Here is a tiny trained network, its code and every weight. The questions are about switching its units off for an input and a class, where a switched-off unit gives its printed mean instead of its output.

import numpy as np


def w(rows, s, z=0):
    codes = np.array(rows[::2]) - 128.0
    scale = np.full(codes.shape[1], s)
    scale[-1] = z or s
    return codes * scale


def norm(h):
    return h / np.sqrt((h * h).mean(-1, keepdims=True) + 1e-5)


def f(y):
    return y / 2 * (1 + np.tanh(0.7978845608 * (y + 0.044715 * y**3)))


def log_softmax(a):
    a = a - a.max(-1, keepdims=True)
    return a - np.log(np.exp(a).sum(-1, keepdims=True))


def net(x, mask):
    res = np.array(x, float).reshape(1, 4) / 4 @ E
    u = 0
    for l in range(4):
        y = f(norm(res) @ A[l][:, :-1].T + A[l][:, -1])
        res = res + np.where(mask[u : u + 4], y, B[l][:, -1]) @ B[l][:, :-1]
        u += 4
    return log_softmax(norm(res)[-1] @ U[:, :-1].T + U[:, -1])


A, B = {}, {}
E = w([
[200,160,119],'x0',
[133,127,126],'x1',
[53,110,142],'x2',
[3,213,49],'x3',
],0.0032)
A[0] = w([
[141,237,152,31],'0.n0',
[85,12,200,116],'0.n1',
[126,107,255,246],'0.n2',
[189,135,157,105],'0.n3',
],0.0085,0.0011)
B[0] = w([
[168,138,47,150],'0.n0',
[190,188,2,253],'0.n1',
[229,72,22,231],'0.n2',
[88,84,244,174],'0.n3',
],0.0051,0.0036)
A[1] = w([
[198,93,2,254],'1.n0',
[52,85,54,243],'1.n1',
[141,48,143,140],'1.n2',
[154,127,75,58],'1.n3',
],0.0063,0.00072)
B[1] = w([
[99,1,103,255],'1.n0',
[136,192,198,185],'1.n1',
[145,18,251,139],'1.n2',
[57,21,202,156],'1.n3',
],0.0073,0.0046)
A[2] = w([
[62,125,42,26],'2.n0',
[101,102,133,245],'2.n1',
[145,87,148,253],'2.n2',
[126,89,2,251],'2.n3',
],0.0093,0.0015)
B[2] = w([
[166,151,188,190],'2.n0',
[163,237,231,160],'2.n1',
[40,118,253,181],'2.n2',
[60,127,70,254],'2.n3',
],0.0054,0.0053)
A[3] = w([
[207,232,80,14],'3.n0',
[130,134,207,5],'3.n1',
[100,112,72,40],'3.n2',
[200,156,1,149],'3.n3',
],0.0069,0.0028)
B[3] = w([
[4,62,172,131],'3.n0',
[114,82,127,37],'3.n1',
[141,119,136,119],'3.n2',
[112,12,122,254],'3.n3',
],0.012,0.00071)
U = w([
[156,30,148,253],'0',
[129,73,6,158],'1',
[55,161,110,179],'2',
[134,216,112,111],'3',
[216,107,200,23],'4',
],0.013,0.0022)

Each question gives the input, the list of numbers given to net, and the class t.
The units are the neurons (one row each of A and B). Each row of codes is followed by its name. A weight is (code - 128) times the scale printed after its matrix; where a second scale follows, it is the last column's (A, B and U).
mask holds one flag per neuron, layer by layer. A switched-off neuron (its flag False) gives its mean, the last column of its row in B, instead of its output. The means were averaged over made-up inputs and are rounded, as every weight is.
A unit's drop is (log p(t) with every unit on - log p(t) with that unit switched off) / (log p(t) with every unit on - log p(t) with every unit switched off).
The circuit of an input: a set's keep is (log p(t) with only the set's units on - log p(t) with every unit switched off) / (log p(t) with every unit on - log p(t) with every unit switched off). Starting from the 12 units with the biggest drops (on a tie, the unit counted first), units are removed one at a time, each time the one whose removal leaves the highest keep (on an exact tie, the one counted first), for as long as the keep stays at least 0.8.
circuit, biggest first: the units of the circuit, biggest drop first
top k neurons: the k neurons with the biggest drops, biggest first
k most important neurons of layer l: the k neurons of layer l with the biggest drops, biggest first
drop of u: that unit's drop, to one decimal
input [-7,2,-5,2], class 2: top 4 neurons : [1.n0; 3.n0; 0.n2; 2.n2]
input [-1,0,8,-7], class 1: top 2 neurons : [0.n1; 0.n2]
input [-8,6,1,-8], class 1: circuit, biggest first : [0.n1]
input [2,-7,-3,-1], class 4: 2 most important neurons of layer 1 : [1.n0; 1.n3]
input [4,8,4,1], class 2: top 2 neurons : [0.n2; 0.n1]
input [2,2,-3,0], class 4: circuit, biggest first : [0.n1; 0.n2; 1.n0; 2.n3]
input [-8,0,-8,2], class 2: top 4 neurons : [0.n2; 1.n0; 3.n0; 2.n2]
input [-3,-7,-4,3], class 2: top 2 neurons : [0.n1; 3.n0]
input [-7,0,1,1], class 3: top 3 neurons : [0.n2; 1.n1; 3.n3]
input [-1,7,-2,1], class 2: top 2 neurons : [0.n2; 0.n1]
input [0,4,3,-1], class 1: top 2 neurons : [0.n1; 2.n3]
input [-8,-4,1,-7], class 1: top 3 neurons : [0.n1; 0.n2; 2.n3]
input [-2,4,-7,3], class 2: top 2 neurons : [0.n1; 0.n2]
input [8,8,5,1], class 2: top neuron : [0.n2]
input [5,-5,-1,0], class 4: 3 most important neurons of layer 0 : [0.n1; 0.n3; 0.n2]
input [-5,6,3,-8], class 1: top 2 neurons : [0.n1; 0.n2]
input [-5,-5,1,-2], class 1: top 2 neurons : [0.n1; 2.n3]
input [-5,-4,-6,3], class 2: 2 most important neurons of layer 0 : [0.n1; 0.n2]
input [-3,0,4,-6], class 1: top 3 neurons : [0.n1; 0.n2; 2.n3]
input [-8,-7,8,-3], class 1: 3 most important neurons of layer 0 : [0.n1; 0.n3; 0.n2]
input [-6,-6,6,-3], class 1: drop of 3.n1 : 0.0
input [-6,0,7,-7], class 1: drop of 0.n1 : 0.9
input [-7,-3,1,2], class 3: drop of 1.n1 : 0.1
input [-2,-6,2,5], class 3: drop of 0.n1 : 0.3
